[100 = 0]
|  98 |  88 |  82 |  82 |  86 |  89 |  81 |  94 |  82 |  82 |  94 | 104 |  83 | 106 |  99 | 111 |  93 | 106 | 105 | 110 |  95 |  89 |  79 | 128 |  88 | 103 | 142 | 117 |  83 | 101 | 105 |  87 |  76 | 107 |  86 |  79 |  65 |  85 |  81 | 101 | 133 | 138 |  95 |  73 | 115 |  85 |  86 | 103 | 135 |  92 | 107 | 113 |  87 |  94 |  50 |  94 | 122 |  73 |  95 | 122 | 126 | 102 | 101 |  94 | 117 | 114 | 100 |  98 | : 8
| 102 |  95 | 127 |  96 |  97 | 130 | 130 |  79 | 105 | 111 | 109 |  83 |  81 | 112 | 103 | 116 |  99 |  46 | 131 |  77 | 115 |  45 | 108 |  78 | 135 | 115 |  78 |  64 |  79 | 100 | 110 |  99 | 131 | 110 | 101 | 111 | 114 | 123 |  81 |  86 |  93 |  71 | 115 | 131 |  98 | 109 | 103 |  98 |  99 |  97 | 107 | 110 |  74 |  90 | 122 |  99 |  79 | 128 | 105 |  86 | 105 | 121 |  95 | 150 |  94 |  85 |  98 |  97 | : 3
|  99 |  99 |  79 |  86 |  96 |  84 |  79 | 103 |  85 |  81 |  98 | 107 |  96 |  98 | 101 |  92 | 101 | 126 |  95 | 112 |  94 | 105 |  94 | 124 |  82 | 103 | 141 | 122 |  92 | 102 |  97 |  93 |  81 | 108 |  96 |  81 |  75 |  87 |  84 | 107 | 127 | 129 |  95 |  71 | 116 |  88 |  86 | 103 | 125 | 101 | 108 | 110 |  94 |  99 |  65 |  97 | 134 |  77 |  96 | 122 | 123 |  94 | 104 |  90 | 113 | 113 |  97 | 100 | : 7
|  98 | 105 | 114 | 103 | 104 | 120 | 118 |  90 |  97 | 104 |  97 |  88 |  94 | 105 | 107 |  94 |  99 |  81 | 117 |  86 | 111 |  77 | 108 |  80 | 119 | 118 |  78 |  89 |  89 | 105 | 101 |  95 | 121 | 107 | 102 | 103 | 114 | 116 |  92 |  95 |  95 |  83 | 110 | 120 | 103 | 107 |  99 |  99 | 100 | 101 | 107 | 106 |  87 | 100 | 120 | 111 |  95 | 108 | 106 |  90 | 111 | 106 |  94 | 126 |  83 |  94 | 100 |  98 | : 4
| 101 |  83 |  79 |  80 |  87 |  93 |  86 |  93 |  81 |  77 |  83 |  98 |  87 | 109 |  94 | 120 |  89 | 114 | 111 | 105 |  93 |  83 |  66 | 134 |  96 | 112 | 147 | 129 |  83 | 102 | 102 |  86 |  72 | 105 |  86 |  82 |  55 |  85 |  84 | 101 | 133 | 147 |  94 |  73 | 120 |  88 |  82 | 104 | 140 |  96 | 107 | 112 |  78 |  99 |  48 | 105 | 118 |  66 |  96 | 119 | 135 | 105 | 102 | 100 | 115 | 110 | 107 |  96 | : 9
| 104 |  95 |  76 |  84 |  96 |  85 |  80 | 104 |  80 |  75 |  97 | 104 |  95 | 100 |  95 | 100 |  97 | 132 |  99 | 108 |  90 |  99 |  79 | 133 |  85 | 107 | 146 | 141 |  93 | 103 |  94 |  93 |  74 | 106 |  97 |  80 |  62 |  83 |  83 | 107 | 134 | 139 |  92 |  67 | 121 |  90 |  83 | 105 | 130 | 104 | 109 | 109 |  89 | 102 |  55 | 103 | 136 |  69 |  95 | 121 | 128 |  98 | 106 |  91 | 114 | 111 | 101 |  99 | : 9
| 105 |  95 |  76 |  82 |  99 |  84 |  82 | 104 |  84 |  76 |  92 | 102 | 102 |  99 |  90 | 101 |  99 | 141 | 100 | 107 |  93 | 100 |  86 | 134 |  86 | 111 | 148 | 137 |  92 | 101 |  91 |  93 |  80 | 110 |  98 |  88 |  65 |  88 |  84 | 108 | 127 | 138 |  95 |  71 | 124 |  92 |  83 | 104 | 128 | 109 | 109 | 107 |  83 | 104 |  63 | 105 | 138 |  72 |  96 | 122 | 132 |  97 | 108 |  94 | 115 | 108 | 103 |  99 | : 8
| 107 | 103 | 128 |  92 | 105 | 128 | 129 |  86 | 107 | 107 | 115 |  83 |  86 | 108 |  96 | 106 | 105 |  61 | 125 |  74 | 114 |  43 | 116 |  83 | 136 | 113 |  84 |  77 |  85 |  97 | 102 | 106 | 135 | 113 | 111 | 111 | 114 | 121 |  77 |  91 |  95 |  68 | 110 | 130 | 102 | 113 | 101 | 101 |  89 | 108 | 111 | 109 |  77 |  92 | 125 |  97 |  97 | 129 | 104 |  88 | 105 | 121 | 100 | 148 |  99 |  81 |  94 |  99 | : 3
| 104 |  89 | 135 |  94 |  95 | 131 | 136 |  75 | 119 | 118 | 127 |  85 |  84 | 109 |  97 | 130 | 107 |  39 | 134 |  75 | 118 |  39 | 126 |  78 | 144 | 107 |  81 |  34 |  74 |  93 | 112 | 106 | 145 | 118 | 105 | 124 | 128 | 136 |  83 |  81 |  79 |  57 | 124 | 139 |  94 | 108 | 109 |  94 |  88 |  96 | 104 | 108 |  64 |  86 | 134 |  84 |  69 | 156 | 105 |  90 |  89 | 126 |  98 | 165 | 110 |  78 |  95 |  97 | : 0
| 106 |  97 | 131 |  94 | 100 | 127 | 131 |  81 | 114 | 116 | 128 |  87 |  82 | 106 | 100 | 115 | 108 |  40 | 127 |  76 | 115 |  41 | 123 |  76 | 139 | 102 |  80 |  49 |  82 |  94 | 109 | 109 | 142 | 114 | 112 | 114 | 125 | 129 |  76 |  86 |  88 |  56 | 118 | 137 |  94 | 109 | 107 |  97 |  85 |  99 | 106 | 110 |  77 |  86 | 131 |  83 |  83 | 149 | 104 |  89 |  90 | 123 |  99 | 157 | 107 |  79 |  89 |  98 | : 1
| 105 |  97 | 132 |  96 |  99 | 128 | 131 |  81 | 113 | 116 | 124 |  86 |  83 | 106 | 102 | 114 | 106 |  41 | 128 |  78 | 115 |  44 | 120 |  74 | 139 | 105 |  77 |  56 |  83 |  96 | 109 | 107 | 137 | 112 | 111 | 113 | 124 | 128 |  80 |  86 |  91 |  59 | 117 | 134 |  91 | 109 | 106 |  97 |  90 |  97 | 105 | 109 |  78 |  88 | 130 |  89 |  79 | 144 | 104 |  88 |  92 | 120 |  97 | 153 | 102 |  80 |  91 |  98 | : 1
|  98 |  99 |  76 |  88 |  94 |  80 |  72 | 104 |  78 |  82 |  97 | 112 |  90 |  97 | 106 |  87 |  99 | 119 |  92 | 116 |  90 | 109 |  86 | 121 |  76 |  97 | 138 | 132 |  96 | 105 |  98 |  92 |  71 | 103 |  97 |  73 |  71 |  80 |  84 | 108 | 135 | 132 |  91 |  67 | 112 |  85 |  85 | 104 | 127 |  96 | 106 | 111 | 105 |  99 |  57 |  96 | 135 |  70 |  95 | 123 | 123 |  92 | 101 |  81 | 111 | 117 |  94 | 100 | : 8
